Below are the code and all the weights of a small trained network. Each question names an input and a target symbol and asks about switching units off, where a switched-off unit gives its printed mean instead of its output.

import numpy as np


def w(rows, s, z=0):
    codes = np.array(rows[::2]) - 128.0
    scale = np.full(codes.shape[1], s)
    scale[-1] = z or s
    return codes * scale


def norm(h):
    return h / np.sqrt((h * h).mean(-1, keepdims=True) + 1e-5)


def f(y):
    return np.maximum(y, 0)


def softmax(a):
    e = np.exp(a - a.max(-1, keepdims=True))
    return e / e.sum(-1, keepdims=True)


def log_softmax(a):
    a = a - a.max(-1, keepdims=True)
    return a - np.log(np.exp(a).sum(-1, keepdims=True))


def net(x, mask):
    ids = ['ΔΛΦβεζθτψω'.index(c) for c in x.split()]
    T = len(ids)
    res = E[ids] + P[:T]
    u = 0
    for l in range(2):
        q, k, v = (norm(res) @ M[l].T for M in (Q, K, V))
        z = softmax(np.where(np.tri(T) > 0, q @ k.T / 3**0.5, -1e9)) @ v
        res = res + np.where(mask[u], z, O[l][:, -1]) @ O[l][:, :-1]
        u += 1
        y = f(norm(res) @ A[l][:, :-1].T + A[l][:, -1])
        res = res + np.where(mask[u : u + 4], y, B[l][:, -1]) @ B[l][:, :-1]
        u += 4
    return log_softmax(norm(res)[-1] @ U[:, :-1].T + U[:, -1])


Q, K, V, O, A, B = {}, {}, {}, {}, {}, {}
E = w([
[146,108,116,114,135,114],'Δ',
[112,178,124,91,18,52],'Λ',
[144,162,193,136,106,166],'Φ',
[9,148,84,95,251,207],'β',
[174,81,93,153,59,151],'ε',
[155,113,55,125,139,69],'ζ',
[247,27,195,132,77,41],'θ',
[107,88,235,170,102,91],'τ',
[116,80,168,118,36,4],'ψ',
[197,160,135,17,93,56],'ω',
],0.013)
P = w([
[102,90,132,99,166,255],'0',
[140,91,143,177,107,13],'1',
[143,106,114,165,114,25],'2',
[81,98,112,212,85,66],'3',
[147,104,71,143,113,75],'4',
[140,75,78,154,124,102],'5',
[117,134,80,144,122,76],'6',
[99,106,87,138,120,133],'7',
[128,59,80,142,139,124],'8',
],0.0067)
Q[0] = w([
[121,253,134,152,127,235],'L0H0',
[74,185,128,164,169,24],'L0H0',
[89,133,141,84,113,103],'L0H0',
],0.0076)
K[0] = w([
[214,154,157,143,70,50],'L0H0',
[3,141,105,61,77,94],'L0H0',
[62,230,114,75,158,150],'L0H0',
],0.0066)
V[0] = w([
[72,192,162,158,3,146],'L0H0',
[218,11,98,229,78,224],'L0H0',
[245,87,124,176,74,19],'L0H0',
],0.0058)
O[0] = w([
[93,150,114,83,180,119,3],'L0H0',
[94,254,142,150,69,83,184],'L0H0',
[171,151,141,131,135,32,80],'L0H0',
],0.0092,0.0019)
A[0] = w([
[148,57,33,43,83,131,243],'L0N0',
[158,70,147,98,50,56,54],'L0N1',
[6,139,124,99,254,161,87],'L0N2',
[191,133,162,68,113,213,252],'L0N3',
],0.0085,0.0028)
B[0] = w([
[25,206,190,207,156,201,254],'L0N0',
[171,119,106,216,186,164,234],'L0N1',
[179,81,2,128,156,104,195],'L0N2',
[173,186,167,98,140,49,171],'L0N3',
],0.0094,0.0075)
Q[1] = w([
[169,56,165,2,87,211],'L1H0',
[112,115,53,35,93,154],'L1H0',
[132,99,70,34,223,190],'L1H0',
],0.008)
K[1] = w([
[179,62,126,183,110,1],'L1H0',
[129,161,113,111,219,49],'L1H0',
[123,148,72,131,143,53],'L1H0',
],0.0098)
V[1] = w([
[144,80,33,221,182,91],'L1H0',
[107,49,210,174,47,35],'L1H0',
[254,112,192,130,192,85],'L1H0',
],0.0086)
O[1] = w([
[117,255,35,194,131,83,205],'L1H0',
[46,114,210,153,130,43,20],'L1H0',
[100,195,220,235,188,208,1],'L1H0',
],0.0094,0.0038)
A[1] = w([
[145,124,144,139,95,15,57],'L1N0',
[95,77,151,113,86,222,56],'L1N1',
[73,57,81,166,255,128,250],'L1N2',
[84,168,226,145,97,59,75],'L1N3',
],0.0072,0.002)
B[1] = w([
[120,235,155,92,91,181,202],'L1N0',
[113,162,140,180,2,126,186],'L1N1',
[150,78,154,7,126,144,254],'L1N2',
[54,80,101,12,167,116,196],'L1N3',
],0.0081,0.0046)
U = w([
[204,119,140,108,106,219,89],'Δ',
[58,179,125,236,162,76,121],'Λ',
[174,148,159,22,62,28,184],'Φ',
[210,51,42,50,223,75,160],'β',
[195,192,66,255,37,57,5],'ε',
[84,94,76,116,130,170,105],'ζ',
[220,75,216,219,217,162,125],'θ',
[53,26,174,64,209,28,184],'τ',
[156,5,184,149,60,121,134],'ψ',
[128,210,207,171,186,108,189],'ω',
],0.0075,0.0026)

Each question gives the input, a string of symbols that net reads in full, and the target symbol t.
The units are the heads (3 rows each of Q, K, V and O) and the neurons (one row each of A and B). Each row of codes is followed by its name. A weight is (code - 128) times the scale printed after its matrix; where a second scale follows, it is the last column's (O, A, B and U).
mask holds one flag per unit, layer by layer, with each layer's heads first. A switched-off unit (its flag False) gives its mean, the last column of its rows in O or B, instead of its output. The means were averaged over made-up inputs and are rounded, as every weight is.
A unit's drop is (log p(t) with every unit on - log p(t) with that unit switched off) / (log p(t) with every unit on - log p(t) with every unit switched off).
The circuit of an input: a set's keep is (log p(t) with only the set's units on - log p(t) with every unit switched off) / (log p(t) with every unit on - log p(t) with every unit switched off). Starting from all 10 units, units are removed one at a time, each time the one whose removal leaves the highest keep (on an exact tie, the one counted first), for as long as the keep stays at least 0.8.
circuit, biggest first: the units of the circuit, biggest drop first
top k neurons: the k neurons with the biggest drops, biggest first
k most important neurons of layer l: the k neurons of layer l with the biggest drops, biggest first
input Φ ζ ε, target Δ: circuit, biggest first : (L1H0; L0H0; L0N3)
input ψ Φ β τ Λ, target Λ: top 2 neurons : (L0N1; L0N2)
input ω θ Φ ψ ζ, target θ: circuit, biggest first : (L1H0; L0N3; L0H0; L0N0)
input τ θ ζ ε, target τ: circuit, biggest first : (L1H0; L0N1; L0H0; L0N0)
input ψ β ε ω ζ Δ τ ω Φ, target Φ: top neuron : (L0N0)
input β τ ψ ω, target ω: top 3 neurons : (L0N0; L0N2; L0N3)
input β ζ τ ζ θ β Δ, target ζ: top 2 neurons : (L0N0; L0N1)
input ε θ ε Φ ζ, target Φ: circuit, biggest first : (L0H0; L1H0; L0N2)
input Δ Δ Φ ζ, target ψ: top 4 neurons : (L0N1; L0N3; L0N2; L0N0)
input ζ ω ζ ω, target ε: circuit, biggest first : (L0H0; L0N1)
input Δ ω ε ζ ω ζ τ, target ψ: circuit, biggest first : (L0H0; L1H0; L0N3; L0N1)
input β ω ω Δ ζ, target ζ: circuit, biggest first : (L0H0; L0N0; L1H0)
input ε ε τ, target Φ: circuit, biggest first : (L0H0; L1H0)
input ζ Δ θ, target ε: circuit, biggest first : (L1H0)
input ω β Λ ω ε τ, target ψ: circuit, biggest first : (L0H0; L1N1)
input ε ε Λ ζ ω Δ Δ Λ, target Φ: top 2 neurons : (L1N0; L0N2)
input Φ ζ Δ ε Δ ψ ω ε Δ, target Δ: circuit, biggest first : (L1H0; L0H0; L0N3)
input τ Δ ε ψ ω ζ ζ, target τ: top 3 neurons : (L0N1; L0N0; L1N3)
input τ Λ ε τ, target τ: top 2 neurons : (L0N1; L1N3)
input Φ Δ Λ Φ, target Δ: top 3 neurons : (L0N3; L0N2; L0N1)
input Φ ε Φ, target Δ: top neuron : (L0N3)
input ε β Φ, target Φ: circuit, biggest first : (L0N2; L0H0; L1H0)
input ζ Λ ζ ζ Δ ω ω, target ε: top 3 neurons : (L1N2; L0N1; L1N3)
input Λ ε Δ ω, target β: top 2 neurons : (L0N1; L0N0)
input ε ε ζ, target Φ: circuit, biggest first : (L0H0; L1H0; L0N1)
input ζ Λ β ζ ω, target ω: 3 most important neurons of layer 0 : (L0N0; L0N3; L0N2)
